Below is a small trained network, with its code and all its weights. Each question gives an input and a class and asks what happens when units are switched off, that is, made to give their printed mean instead of their output.

import numpy as np


def w(rows, s, z=0):
    codes = np.array(rows[::2]) - 128.0
    scale = np.full(codes.shape[1], s)
    scale[-1] = z or s
    return codes * scale


def norm(h):
    return h / np.sqrt((h * h).mean(-1, keepdims=True) + 1e-5)


def f(y):
    return y / 2 * (1 + np.tanh(0.7978845608 * (y + 0.044715 * y**3)))


def log_softmax(a):
    a = a - a.max(-1, keepdims=True)
    return a - np.log(np.exp(a).sum(-1, keepdims=True))


def net(x, mask):
    res = np.array(x, float).reshape(1, 2) / 4 @ E
    u = 0
    for l in range(4):
        y = f(norm(res) @ A[l][:, :-1].T + A[l][:, -1])
        res = res + np.where(mask[u : u + 3], y, B[l][:, -1]) @ B[l][:, :-1]
        u += 3
    return log_softmax(norm(res)[-1] @ U[:, :-1].T + U[:, -1])


A, B = {}, {}
E = w([
[169,101,228,147,101,217,72,177,80,149],'x0',
[80,54,2,165,99,139,164,254,152,126],'x1',
],0.0096)
A[0] = w([
[29,60,42,128,101,129,185,202,118,101,168],'0.n0',
[76,112,35,123,124,64,188,160,255,96,117],'0.n1',
[111,113,135,174,55,100,49,142,75,140,7],'0.n2',
],0.0067,0.0012)
B[0] = w([
[128,158,145,216,109,107,149,94,186,160,255],'0.n0',
[148,174,94,5,140,106,96,56,131,147,242],'0.n1',
[90,112,124,97,91,212,197,89,91,185,144],'0.n2',
],0.014,0.0089)
A[1] = w([
[62,134,62,1,96,126,130,94,82,124,44],'1.n0',
[157,129,97,208,203,67,112,69,135,177,118],'1.n1',
[133,150,70,105,121,50,88,81,177,116,249],'1.n2',
],0.0069,0.002)
B[1] = w([
[39,124,89,148,37,159,120,163,1,30,167],'1.n0',
[180,102,209,184,122,143,87,102,150,165,192],'1.n1',
[164,1,151,176,235,173,159,173,151,55,255],'1.n2',
],0.01,0.0086)
A[2] = w([
[221,151,171,153,128,181,194,216,71,178,149],'2.n0',
[209,117,44,114,110,22,210,66,105,47,5],'2.n1',
[167,171,201,190,3,235,88,159,93,199,138],'2.n2',
],0.0056,0.0013)
B[2] = w([
[125,189,109,207,48,82,69,74,106,83,180],'2.n0',
[186,235,197,77,31,146,64,165,58,242,184],'2.n1',
[8,101,81,163,138,178,64,201,95,203,254],'2.n2',
],0.011,0.0076)
A[3] = w([
[103,173,124,54,151,177,46,83,80,153,251],'3.n0',
[142,104,134,200,161,206,231,170,235,217,230],'3.n1',
[99,157,187,255,86,206,132,199,47,253,146],'3.n2',
],0.0065,0.0015)
B[3] = w([
[84,76,109,191,143,117,177,206,135,125,194],'3.n0',
[105,87,249,112,150,144,116,206,41,61,185],'3.n1',
[56,163,142,133,140,90,63,130,97,189,246],'3.n2',
],0.012)
U = w([
[215,97,228,175,197,150,138,113,177,48,212],'0',
[102,148,109,103,84,189,167,109,165,91,3],'1',
[128,148,100,140,45,167,120,126,189,38,33],'2',
[122,191,104,147,86,196,230,122,162,110,4],'3',
[7,146,147,184,125,156,83,157,98,168,208],'4',
[201,177,44,77,138,115,130,54,217,223,198],'5',
[122,129,64,151,102,165,187,102,142,112,49],'6',
[118,138,79,50,152,102,160,162,22,34,153],'7',
],0.012,0.0043)

Each question gives the input, the list of numbers given to net, and the class t.
The units are the neurons (one row each of A and B). Each row of codes is followed by its name. A weight is (code - 128) times the scale printed after its matrix; where a second scale follows, it is the last column's (A, B and U).
mask holds one flag per neuron, layer by layer. A switched-off neuron (its flag False) gives its mean, the last column of its row in B, instead of its output. The means were averaged over made-up inputs and are rounded, as every weight is.
A unit's drop is (log p(t) with every unit on - log p(t) with that unit switched off) / (log p(t) with every unit on - log p(t) with every unit switched off).
The circuit of an input: a set's keep is (log p(t) with only the set's units on - log p(t) with every unit switched off) / (log p(t) with every unit on - log p(t) with every unit switched off). Starting from all 12 units, units are removed one at a time, each time the one whose removal leaves the highest keep (on an exact tie, the one counted first), for as long as the keep stays at least 0.8.
units of the circuit, in order: the units of the circuit, biggest drop first
most important unit: the unit with the biggest drop
k most important neurons: the k neurons with the biggest drops, biggest first
k most important neurons of layer l: the k neurons of layer l with the biggest drops, biggest first
drop of u: that unit's drop, to one decimal
input [-2,0], class 7: 2 most important neurons : [0.n1; 1.n0]
input [-2,6], class 0: most important unit : 0.n0
input [-7,1], class 5: 2 most important neurons : [0.n1; 3.n1]
input [0,7], class 0: 2 most important neurons of layer 0 : [0.n0; 0.n1]
input [-3,0], class 7: units of the circuit, in order : [0.n1; 1.n0]
input [-8,-1], class 7: 2 most important neurons : [1.n0; 0.n1]
input [-3,5], class 5: 2 most important neurons : [0.n1; 0.n0]
input [0,-8], class 0: 2 most important neurons : [2.n2; 3.n2]
input [-5,0], class 7: units of the circuit, in order : [1.n0; 0.n1]
input [-5,1], class 5: 4 most important neurons : [0.n1; 0.n0; 3.n1; 2.n2]
input [-6,8], class 5: 3 most important neurons : [0.n1; 0.n0; 2.n1]
input [-4,8], class 0: units of the circuit, in order : [1.n2; 3.n1; 3.n2; 2.n2]
input [0,0], class 0: 4 most important neurons : [0.n2; 0.n1; 0.n0; 2.n2]
input [-2,-1], class 7: most important unit : 0.n0
input [-5,-4], class 0: 2 most important neurons of layer 0 : [0.n1; 0.n2]
input [-4,-2], class 7: 2 most important neurons : [0.n0; 1.n0]
input [-7,-2], class 7: 2 most important neurons : [1.n0; 0.n0]
input [-5,-2], class 7: 2 most important neurons : [0.n0; 1.n0]
input [-7,8], class 5: drop of 0.n1 : 1.7
input [-1,-5], class 0: units of the circuit, in order : [2.n2]
input [-5,8], class 5: drop of 0.n0 : 0.6
input [-7,4], class 5: drop of 0.n0 : 0.5
input [-6,-2], class 7: drop of 3.n0 : 0.0
